Here is a tiny trained network, its code and every weight. The questions are about switching its units off for an input and a target symbol, where a switched-off unit gives its printed mean instead of its output.

import numpy as np


def w(rows, s, z=0):
    codes = np.array(rows[::2]) - 128.0
    scale = np.full(codes.shape[1], s)
    scale[-1] = z or s
    return codes * scale


def norm(h):
    return h / np.sqrt((h * h).mean(-1, keepdims=True) + 1e-5)


def f(y):
    return y / 2 * (1 + np.tanh(0.7978845608 * (y + 0.044715 * y**3)))


def softmax(a):
    e = np.exp(a - a.max(-1, keepdims=True))
    return e / e.sum(-1, keepdims=True)


def log_softmax(a):
    a = a - a.max(-1, keepdims=True)
    return a - np.log(np.exp(a).sum(-1, keepdims=True))


def net(x, mask):
    ids = ['ΔΞΠαεζθμσ'.index(c) for c in x.split()]
    T = len(ids)
    res = E[ids] + P[:T]
    u = 0
    for l in range(2):
        q, k, v = (norm(res) @ M[l].T for M in (Q, K, V))
        z = softmax(np.where(np.tri(T) > 0, q @ k.T / 3**0.5, -1e9)) @ v
        res = res + np.where(mask[u], z, O[l][:, -1]) @ O[l][:, :-1]
        u += 1
        y = f(norm(res) @ A[l][:, :-1].T + A[l][:, -1])
        res = res + np.where(mask[u : u + 4], y, B[l][:, -1]) @ B[l][:, :-1]
        u += 4
    return log_softmax(norm(res)[-1] @ U[:, :-1].T + U[:, -1])


Q, K, V, O, A, B = {}, {}, {}, {}, {}, {}
E = w([
[114,63,139,134,103,131,58,162],'Δ',
[75,182,165,140,106,50,70,86],'Ξ',
[199,108,206,77,146,133,66,164],'Π',
[126,69,99,186,11,220,217,92],'α',
[177,86,113,106,91,54,191,132],'ε',
[216,128,57,92,112,110,111,51],'ζ',
[35,182,165,107,153,75,187,110],'θ',
[141,73,125,108,216,90,109,104],'μ',
[2,156,139,132,103,81,170,146],'σ',
],0.0084)
P = w([
[113,88,180,188,144,158,161,159],'0',
[119,56,205,60,172,169,199,13],'1',
[138,90,156,191,150,122,139,157],'2',
[95,65,161,44,166,139,154,31],'3',
[149,100,145,188,142,98,129,163],'4',
[99,77,145,26,154,120,123,45],'5',
[161,108,137,190,134,78,118,161],'6',
[95,85,139,20,131,105,107,62],'7',
[169,117,127,189,129,54,107,165],'8',
[82,104,145,14,102,90,89,78],'9',
[178,121,121,182,118,33,99,163],'10',
[85,96,109,12,108,74,76,71],'11',
[187,128,113,181,117,21,95,164],'12',
[72,104,96,2,101,73,59,72],'13',
],0.0043)
Q[0] = w([
[110,84,163,94,184,6,139,164],'L0H1',
[3,102,184,60,163,178,90,77],'L0H1',
[54,183,107,140,161,186,207,150],'L0H1',
],0.0064)
K[0] = w([
[102,109,157,73,139,34,133,208],'L0H1',
[47,110,253,155,182,169,46,196],'L0H1',
[37,186,160,204,142,221,199,124],'L0H1',
],0.0062)
V[0] = w([
[105,86,238,42,161,57,124,144],'L0H1',
[141,116,139,138,123,125,255,145],'L0H1',
[105,85,138,177,103,149,129,146],'L0H1',
],0.0046)
O[0] = w([
[118,207,157,176,165,163,225,109,254],'L0H1',
[151,189,25,146,165,54,86,187,100],'L0H1',
[252,247,102,204,192,159,111,162,170],'L0H1',
],0.0037,0.0041)
A[0] = w([
[161,91,136,108,54,219,26,156,120],'L0N1',
[200,137,81,237,109,117,68,225,2],'L0N2',
[174,88,28,137,2,141,115,131,107],'L0N3',
[67,237,146,89,82,109,171,167,119],'L0N4',
],0.005,0.0014)
B[0] = w([
[135,109,128,110,254,46,135,106,255],'L0N1',
[150,161,99,147,118,146,192,83,206],'L0N2',
[90,152,126,124,186,115,87,155,234],'L0N3',
[164,84,64,146,172,157,105,125,175],'L0N4',
],0.0085,0.0028)
Q[1] = w([
[114,86,146,2,61,178,89,99],'L1H1',
[160,156,86,167,180,56,95,187],'L1H1',
[177,179,135,139,145,83,91,187],'L1H1',
],0.0085)
K[1] = w([
[144,71,184,118,227,254,143,203],'L1H1',
[141,116,89,40,30,9,76,97],'L1H1',
[152,222,154,72,21,77,83,146],'L1H1',
],0.0067)
V[1] = w([
[243,52,109,42,131,123,249,254],'L1H1',
[116,138,204,157,28,36,170,161],'L1H1',
[85,85,106,178,167,129,209,120],'L1H1',
],0.0048)
O[1] = w([
[135,104,31,79,94,66,188,157,115],'L1H1',
[163,68,124,248,130,136,177,168,76],'L1H1',
[189,164,209,62,1,128,95,151,252],'L1H1',
],0.0059,0.0038)
A[1] = w([
[147,32,194,62,189,61,101,200,21],'L1N1',
[144,149,181,2,178,89,5,188,168],'L1N2',
[160,54,201,26,94,85,205,16,254],'L1N3',
[2,198,62,151,126,193,81,136,165],'L1N4',
],0.0043,0.00091)
B[1] = w([
[63,223,26,106,219,150,34,209,184],'L1N1',
[19,86,17,253,125,142,205,160,236],'L1N2',
[122,49,124,59,38,198,124,14,254],'L1N3',
[138,5,108,56,220,100,25,83,137],'L1N4',
],0.0041,0.0064)
U = w([
[182,136,161,65,173,204,154,242,104],'Δ',
[125,118,189,140,28,54,26,215,86],'Ξ',
[206,77,92,166,91,39,223,171,210],'Π',
[223,246,68,105,113,169,30,115,75],'α',
[81,72,74,91,59,194,107,98,72],'ε',
[52,220,165,156,106,115,221,135,5],'ζ',
[68,74,59,96,230,28,66,79,122],'θ',
[179,105,247,31,45,126,133,20,219],'μ',
[157,117,238,254,153,175,78,111,191],'σ',
],0.0053,0.0024)

Each question gives the input, a string of symbols that net reads in full, and the target symbol t.
The units are the heads (3 rows each of Q, K, V and O) and the neurons (one row each of A and B). Each row of codes is followed by its name. A weight is (code - 128) times the scale printed after its matrix; where a second scale follows, it is the last column's (O, A, B and U).
mask holds one flag per unit, layer by layer, with each layer's heads first. A switched-off unit (its flag False) gives its mean, the last column of its rows in O or B, instead of its output. The means were averaged over made-up inputs and are rounded, as every weight is.
A unit's drop is (log p(t) with every unit on - log p(t) with that unit switched off) / (log p(t) with every unit on - log p(t) with every unit switched off).
The circuit of an input: a set's keep is (log p(t) with only the set's units on - log p(t) with every unit switched off) / (log p(t) with every unit on - log p(t) with every unit switched off). Starting from all 10 units, units are removed one at a time, each time the one whose removal leaves the highest keep (on an exact tie, the one counted first), for as long as the keep stays at least 0.8.
units of the circuit, in order: the units of the circuit, biggest drop first
most important unit: the unit with the biggest drop
k most important neurons: the k neurons with the biggest drops, biggest first
top k neurons in layer l: the k neurons of layer l with the biggest drops, biggest first
input ε α μ ζ Δ, target θ: most important unit -> L0N1
input ζ Δ α μ ε Ξ Δ α σ Ξ Δ α, target θ: units of the circuit, in order -> [L0H1 L0N3 L1N4]
input Π Ξ Δ σ, target μ: top 2 neurons in layer 1 -> [L1N2 L1N1]
input Δ α σ ε Δ, target Π: units of the circuit, in order -> [L1H1 L0N2]
input μ Δ Δ Δ α Δ α Δ Δ α Ξ Π ζ, target θ: units of the circuit, in order -> [L0H1 L0N3 L1H1]
input Δ Δ Δ α Δ Δ Π, target Δ: top 3 neurons in layer 1 -> [L1N1 L1N2 L1N4]
input Δ Π Δ Π μ, target ε: top 3 neurons in layer 0 -> [L0N1 L0N3 L0N2]
input μ Δ Π σ Δ α α Δ μ α ζ α, target θ: units of the circuit, in order -> [L0N3 L0H1 L1N4]
input ζ σ Π μ ζ Δ Ξ α Δ ε Π, target Π: 3 most important neurons -> [L0N1 L0N2 L0N3]
input Δ Ξ Δ μ, target μ: units of the circuit, in order -> [L0N3 L0N1 L0N4]
input Δ Ξ α μ Π α Π μ Π Δ ε Ξ σ, target σ: top 2 neurons in layer 1 -> [L1N2 L1N1]
input θ Π μ, target ε: 3 most important neurons -> [L0N4 L0N1 L0N3]
input μ Π α ζ θ, target θ: top 2 neurons in layer 0 -> [L0N4 L0N2]
input μ ε Δ σ Π, target Π: units of the circuit, in order -> [L1H1 L0N4]
input α α α, target α: 3 most important neurons -> [L0N2 L0N3 L1N3]
input μ Δ α α ε Δ α Δ α α Δ Δ θ, target Π: units of the circuit, in order -> [L1H1 L0N4 L0N1]
input θ Δ ε Π ε μ Δ σ Π Ξ Δ Ξ σ, target σ: units of the circuit, in order -> [L1H1]
input θ Δ Δ μ μ Π α Δ Π, target Δ: 4 most important neurons -> [L1N1 L0N3 L0N1 L1N4]
input Π α α Δ Δ σ, target μ: units of the circuit, in order -> [L0N3 L1N1 L1N2]
input ε α Δ Δ α α ε Δ ε σ α μ, target μ: 4 most important neurons -> [L0N3 L0N1 L0N4 L1N3]
input σ ζ ζ ζ α α Δ α ε Δ σ, target Π: most important neuron -> [L0N1]
input ε σ θ ζ θ σ Δ Δ Δ α α Δ σ, target θ: top 2 neurons in layer 0 -> [L0N4 L0N1]
input Δ θ Ξ Δ θ μ θ Δ α ζ Δ Ξ Δ, target σ: top 2 neurons in layer 0 -> [L0N3 L0N2]
input Ξ ε Ξ α Δ ζ Π Π, target ε: 2 most important neurons -> [L1N2 L0N3]
input ε θ Π α ζ α θ, target θ: top 2 neurons in layer 1 -> [L1N4 L1N2]
